
[[ -26  180  217 -434  175  387 -297 -121  243 -101  287  -25 -251  231
  -156 -171  -29   79  267  189   94  336]
 [ 376  -32   12 -111   97  232 -291 -273  223 -303  107 -312 -294  -74
   154  198   39   24  130  -74  152  224]
 [   3  192   12 -270   97  161 -125    2   44   13  164   -5   24  160
  -197 -125  -98  -14   56   78   51   73]
 [-100 -173 -296  624 -259 -838  390  338 -197 -119 -484 -204  580 -264
    97  580  -51 -258 -569  -67  137 -393]
 [ -64   78    2  -76   46   33   18   21  -11  -51  -18  -63   69   -4
  -131   17  -85  -71  -68   16    2   -3]
 [ 410 -291  290 -373   14  482  -89 -109  437  121  163  146  -49   -7
   156   57   65  546  329  -55   89  463]
 [  -2   44 -227 -296   13  251   92  -52 -125   52   76   60   34 -104
  -360 -432 -238    5 -183 -240 -245 -144]
 [-217  238  219 -242  141  106 -241    5  177 -167  170  -91 -136  262
  -146   -2  -12  -85  162  313  172  250]
 [ -33  296  227 -333  215  307 -251  -67  125  -28  215  -45 -109  270
  -147  -36  -32  -30  245  230  114  227]
 [-307 -134 -395  245 -215 -435  595  327 -394  137 -384  123  597 -330
  -341 -117 -281 -159 -653 -281 -283 -534]
 [-409   24  128 -364   72  228 -169 -102  241 -368  167  -75 -400   28
  -284 -349  -82  -17   42  166  -48  304]
 [  88   31  127 -181   54  143  -30   32  111   78   63   47  120   98
   -46   71  -26  125   94   62   83  140]
 [ 131   48  -63 -123   43   46 -257 -118  174 -281  120 -246 -189   40
    -2   65  -18  -57   24   37  170  146]
 [ 304 -217  185  -54  -58   51   26   74  273  122  -14   63  226   12
   194  325   63  335  134   20  192  248]
 [ 132  134   -3 -153   73   54 -231  -36  135 -111  139 -148  -39  150
   -32   83  -19  -30   74  103  191  122]
 [ 128 -362   -6 -364  -89  326  -64 -134  376 -177  153   37 -253 -165
   -48 -270  -56  373   44 -150  -45  340]
 [ -83   58  121  -84   46   15  -12   54   86  -41   -1  -26   85   65
   -68  105  -33    2   15  120   77  105]
 [ -43  304    2 -308  179  212 -333 -145   81 -238  243 -203 -269  192
  -201 -151  -84 -172  108  135   93  133]
 [-170 -732  -53  194 -364 -281  504  173  224 -170 -375  100  203 -536
    66   97  -46  336 -392 -247 -152   73]
 [-203  197   96 -267   91  102 -134   48   89  -63  153   -2  -27  200
  -229 -138  -84  -48   61  203   70  136]
 [ 531 -103  -30 -140   45  248 -216 -215  223 -121  109 -200 -133  -76
   177  192   33  159  124 -155  150  184]
 [ 193  216   14 -318  114  233 -150   23   42  196  219   65  145  243
  -163  -98  -96   85  137   48   95   62]
 [ 111   26  -37 -215   13  150  106   90  -24  241   48  149  272   39
  -180 -123 -125  140  -36  -83  -54  -37]
 [-216  268  170  -39   95 -147 -133  142   69  -84   38  -94  111  271
   -93  212   -4 -153   59  348  233  110]
 [-156 -369 -116  334 -273 -539  259  216  126 -255 -318 -122  240 -270
   104  344   -7   11 -366  -14  115  -26]
 [ 381  124 -136 -173   80  136 -310 -147  120 -132  195 -233 -108   97
    16   63  -33  -29   78  -48  188   82]
 [ 592 -144 -226 -145    3  269 -156 -247  119 -108   97 -203 -120 -183
    96   34  -55  135   -1 -325   31   38]
 [-560  -57 -315  130 -214 -526  316  333 -160 -137 -199   24  307 -123
  -380 -204 -226 -214 -547   14 -100 -286]
 [-776 -240  458  205  -96 -275  500  308   95 -114 -423  156  259 -199
   -80  274   12   34 -183  278  -98  164]
 [   4  153   36 -113   74   52  -39   44   -5   25   39  -37  122  105
  -114   58  -72  -54    3   70   64   17]
 [  72 -246 -252   41 -113  -72   33 -109   77 -358  -99 -238 -145 -325
   -22  -12  -91  -33 -268 -235  -50  -30]
 [-699  107  144  431   17 -533  155  137  -78 -537 -391 -351  -20 -141
   -47  449    8 -509 -314  302   78  -50]
 [ 150 -239 -231  -20  -82   48   -9 -182  102 -359  -59 -249 -211 -325
   -10  -32  -85    1 -212 -262  -66   14]
 [ 472 -137 -191  -50   -9  124 -161 -213  145 -223   45 -273 -142 -181
   133  139  -22   66  -38 -241   90   64]
 [ 152 -103   31   54  -15  -35   -2  -26  119 -132  -82 -147   53 -102
   106  277   15   31  -39  -33  110   83]
 [ -69  174   63  -86   71  -19  -21  101   -6   47   22  -21  179  141
  -129   89  -66  -61   -6  133   93   10]
 [-157 -165   58  160  -50 -173   74  -12  129 -370 -197 -226  -85 -221
    69  266   16  -83 -152   23   64  103]
 [ 416    9 -375 -266   22  304  -97 -216  -69  -46  149 -129  -82 -153
  -180 -301 -200   18 -132 -380 -133 -142]
 [ 284  154 -172 -311  100  329  -95 -111  -74  108  173  -16   38   35
  -213 -239 -160   23   -2 -190  -77  -75]
 [-102 -289  -69  -21  -73  114  227 -108   29 -245 -187  -77 -111 -408
  -103  -97 -116   41 -241 -256 -240    5]
 [ -23   77 -609  265 -145 -448  377  216 -502  105 -275  -72  550 -237
  -310  -63 -303 -340 -651 -338 -177 -669]
 [ -34  200  230 -347  169  278 -288  -80  235 -110  242  -64 -190  251
  -106  -40   -3   42  256  244  162  314]
 [ 172 -273 -115    3  -99    0   33  -84  160 -228  -71 -155  -67 -256
    65   85  -42  105 -138 -188   14   79]
 [  12 -212 -467 -125 -195  -73  213   73  -93  -16  -33   48  163 -255
  -308 -412 -261   50 -424 -349 -215 -245]
 [  -6  125   76 -615  145  564 -265 -186  203  -52  365   61 -324  156
  -309 -505 -127  152  214   25  -72  287]
 [ -88 -108 -259  108 -169 -328  212  203  -74  -13 -146  -16  314 -122
  -150   14 -140  -50 -357  -91    3 -205]
 [ -39 -219  104  220  -61 -194    5  -56  222 -435 -210 -299 -134 -225
   203  436   78  -51  -95   50  149  179]
 [-398   14  -13  254  -31 -295  359  163 -214 -120 -354  -80  260 -221
  -156  191 -117 -259 -363  -12 -132 -224]
 [-118  313  -10  -87  123  -37 -119   47  -74  -69   60 -131   69  177
  -187   34  -88 -236  -36  153  104  -40]
 [  91  -57  125 -262   71  267 -258 -190  325 -300  166 -166 -348    2
    13  -20   15  105  165   56  103  347]
 [ 144  361 -133 -161  149   77 -155   -3 -145   78  132 -112  146  192
  -196  -22 -130 -193  -18   17   78 -140]
 [  24 -122 -151   36  -64  -79   30  -47   48 -250  -83 -185  -46 -199
   -41   56  -73  -58 -200 -126   -2  -20]
 [  76   61 -153 -199   24  153   45    5  -75   81   55   30  124  -25
  -227 -200 -169   12 -110 -140  -95  -95]
 [ 277  237  -38 -158  134  173 -125  -44  -61  114  102  -78  138  127
   -83   72  -78  -53   65  -36   77  -53]
 [  63  -51 -154 -286   -4  263  102  -35  -33   81   69   94   62 -114
  -263 -332 -188  106 -116 -224 -193  -51]
 [ -14  -61    8 -277    4  172 -132  -66  219 -175  141  -42 -174   10
  -131 -176  -63  111   33   17   30  215]
 [ 110  -46   -7 -316   63  314 -258 -230  255 -314  198 -179 -381  -35
   -69 -175  -44   74   89  -43   30  262]
 [ 296 -273   32 -296   -9  383 -162 -244  344 -224  142 -101 -317 -170
    64  -92   -2  289  122 -162    5  329]
 [-319 -319  -91  137 -145 -163  235  -25   70 -435 -274 -171 -134 -424
   -76   16  -81  -75 -349 -141 -155    6]
 [ 356  152   25 -344  101  297 -176  -16   95  240  244   68  152  229
   -83  -45  -63  181  196   -2  122  117]
 [-667 -328  161  212 -201 -438  255  203  234 -453 -313  -79  -28 -246
   -39  184    7  -37 -292  210   27  187]
 [ 421   38 -269 -256   40  252 -198 -180   35  -52  189 -148  -89  -23
  -101 -172 -124   35  -21 -237    9  -26]
 [ 266   67  -86 -137   52   75 -270 -108  154 -187  146 -224 -120   68
    19   90  -15  -11   55    7  195  122]
 [-532  -40   79   50 -122 -376  179  315   83 -101 -129   69  237   53
  -198   35  -67  -52 -209  268   74   52]
 [  95 -148   42   -4  -62  -44   48   46  157  -56  -62  -43  112  -68
    58  190  -11  126  -39  -11   96  111]
 [-714 -355  143  161 -236 -478  256  276  266 -396 -261    0   29 -180
   -86  105  -10   21 -291  261   55  212]
 [ -16  312  206 -392  220  299 -393 -105  217 -128  315 -110 -239  336
  -135  -76  -11  -29  292  284  197  308]
 [ 274 -370 -186  -96 -140  127  108 -106  152 -120  -49  -48  -36 -332
    16  -77  -84  234 -157 -336 -101   58]
 [-140 -203  -72  235 -186 -452  227  258   49  -78 -235  -38  339 -120
    27  290  -35    4 -289   50  111  -63]
 [ 311 -169 -271 -153  -39  139 -217 -246  189 -377  112 -294 -326 -199
     4 -100  -69   32  -87 -237   32  101]
 [ 307  145 -310  -15   91   48 -301 -284  -19 -421   72 -477 -305 -113
    -2   71  -77 -294 -119 -174   87  -81]
 [ 333 -205 -110 -309   10  398 -203 -313  263 -285  171 -181 -391 -204
    -3 -191  -54  188   53 -247  -34  236]]

[ -32 -154  -33  -77 -138  133  -89  -13  213 -147  141  -22 -132  -60
  -24 -101 -145   -2  -65   38 -159  -85  109  112  -16  -79    1 -105
  -38   24 -122  106]  35
[  81   90  276   75   20 -175   85  279  112  -22  108   20   69    4
  174 -269   -7   77  121  -90 -357 -142   14  176 -119  119   12  -75
 -122  -98   16    6]  41
[  45  117   78  118  208  -25 -214 -203 -229  123  -71   29   21  -54
  -87  276   75 -204 -155 -102  214  -68   43 -315  151  -66  -17  205
   57  107  -71   75]  30
[-144  154  235  -33  161   93  -14  111  -66   57  101   48  -37  -10
  101  -70 -213  -33  -45 -152  359   71 -163 -111  -45   86 -297  234
  126  123   91  -23]  20
[-128  -96 -121  -45  -56  257 -132  -25   88  -77  -28  -25  -78 -130
 -219  -24 -141   17  -24   19  134  -58  -75 -123  151 -119 -243  113
  110  -53   12   19]  60
[-124 -153 -132   94   41  296 -216 -214  -50  -78  167  -11 -310  -77
  -38  156 -216 -164  -52  -92  124  104  254  133   68   40  -11  -10
   79  321 -219  165]  47
[  99  181  235   90   39 -175   -3  114    1    1   32    1  143 -120
  -21 -126   98   -1  -77  -86 -206 -278  -65 -120   51  -11  -69   92
  -86 -176  -21    3]  25
[ -38 -482 -426   13   37  335 -396 -420   -3  -10  -80   -5 -373  116
  -94  456 -131 -204  108   98  102  266  446   85   89 -120  272 -190
   97  407 -207  265]  9
[-375 -284  -83 -211   26  545 -131  -90  121 -114  336   39 -514  119
  221   20 -631  -92    0  -68  563  478  132  286 -200  127 -207  -20
  232  582  -83  141]  28
[-157 -402 -232 -177  -25  351 -234 -202  146  -71   87   17 -367  151
   66  181 -328  -92   54   81  222  311  255  156  -90  -59   75 -155
  114  388 -109  185]  22
[ 121   39  306  -86  -36 -253  108  318  232  -20   67   30  134   96
  220 -311    8  131   95    0 -371 -156  -45  112 -207   24   54 -120
 -156 -167   79    3]  16
[  62  -10  158 -273   23 -127  -76   25  147   71 -108   45  139  127
   43   18   11    9 -130  105  136  -72 -153 -343  -85 -217  -30   82
   -6  -96  125   10]  57
[-173  -60 -190    4  -20  332 -186  -95   -4  -42 -104  -34  -69 -193
 -356   63 -129  -13  -45    6  296  -67 -145 -256  275 -150 -352  234
  183  -65   42   -5]  33
[ -70  131  274  -45   87  -15   49  224   42   19  104   40   31   17
  143 -196 -150   47   21 -113  102  -13 -150  -16 -101   83 -218  122
   28    5  101  -36]  34
[ 181  170  144  119  125 -232 -112  -14 -118  127 -209   16  245  -76
 -155   98  264  -59  -63  -30 -102 -290  -86 -381  170 -133   -7  176
  -43 -236   43   -5]  69
[ -97 -325 -269 -187   -5  257 -209  -54  140   51 -282   12  -79  134
 -178  151 -125   63  217  177  242  166  -50 -180   82 -203 -108    9
  174    2  179   26]  15
[ 287 -234   65  -61   38 -345  -28  222  205  136 -291   56  166  323
  186  -36  206  139  434  159 -538  -21  149   89 -179  -56  384 -318
 -170 -167  167   55]  54
[-129   -8  365 -448  -42  -30  191  446  383  -11  123   73   56  241
  354 -433 -332  228   79   53  178  121 -325   32 -388   15 -266    7
   34  -53  303  -88]  13
[-425 -342 -110 -548  -24  567 -146  -97  263  -75  179   52 -395  217
  146   51 -667  -25 -109   96  873  504 -126  -51 -227 -114 -345   92
  319  461  107   74]  5
[  26   20   59   21 -104   -3  -26  103  148  -93   32  -33   56 -146
 -121 -185    4   60  -40    0 -239 -257  -48  -25   80  -85 -107   21
  -59 -202  -30   16]  14
[ 259  251  331  288  123 -366  -39   24 -132   33  114    9  131 -110
  118  -16  248 -138 -113 -180 -479 -331  197   20   15   92  229  -25
 -227  -48 -208  106]  17
[ 109  147  317  -60  145 -253   31  218   19  138 -102   62  214  117
  138  -93   72   49   68  -34  -19  -96 -166 -204 -103  -13  -50   97
  -37 -138  184  -45]  42
[ 205 -277 -116   91  117 -115 -242 -179  -19  109 -171   36  -82  206
   86  305  142 -124  219   69 -284   86  397   72  -31  -53  444 -253
  -87  170  -98  192]  6
[  94  188  303 -107  -83 -222   82  242  197  -51   40    4  244  -92
   -5 -299   74  107 -152    1 -233 -359 -229 -181  -33 -116 -150   87
 -117 -340   72  -52]  3
[ -50   54  202   80  104   63  -96 -100  -65  -65  369   23 -243  -31
  240   29 -203 -199 -193 -199   45   52  244  193 -119  154   60  -18
  -36  379 -270  172]  8
[-151 -201 -225  102    0  385 -296 -365  -62 -131  227  -27 -399 -133
 -100  249 -243 -243 -177  -83  169  104  337  122  126  -14   22  -17
   93  408 -340  229]  19
[ 205   21  159  197  -20 -241   15  194   93  -34   24   -5   92  -41
   68 -194  160   60  170  -52 -637 -257  160  204  -20   74  184 -175
 -207 -174  -70   57]  50
[  47  156  185  -88  -92 -105   17  164  152  -48  -41  -19  232 -163
 -169 -226   71   90 -160   29 -119 -365 -274 -290   97 -177 -238  171
  -48 -367   88  -67]  1
[ -70 -365 -366  158   66  338 -318 -268  -65   -9  -70  -10 -338   26
 -126  317 -130 -136  223    5   40  218  368  164  138    3  128 -129
  114  319 -151  188]  44
[ -61 -290  -38 -487  -34   69  -71  142  338   94 -291   54   75  314
   28  -22 -154  169  179  261  304  178 -255 -283 -157 -269 -126    1
  125 -112  364  -40]  18
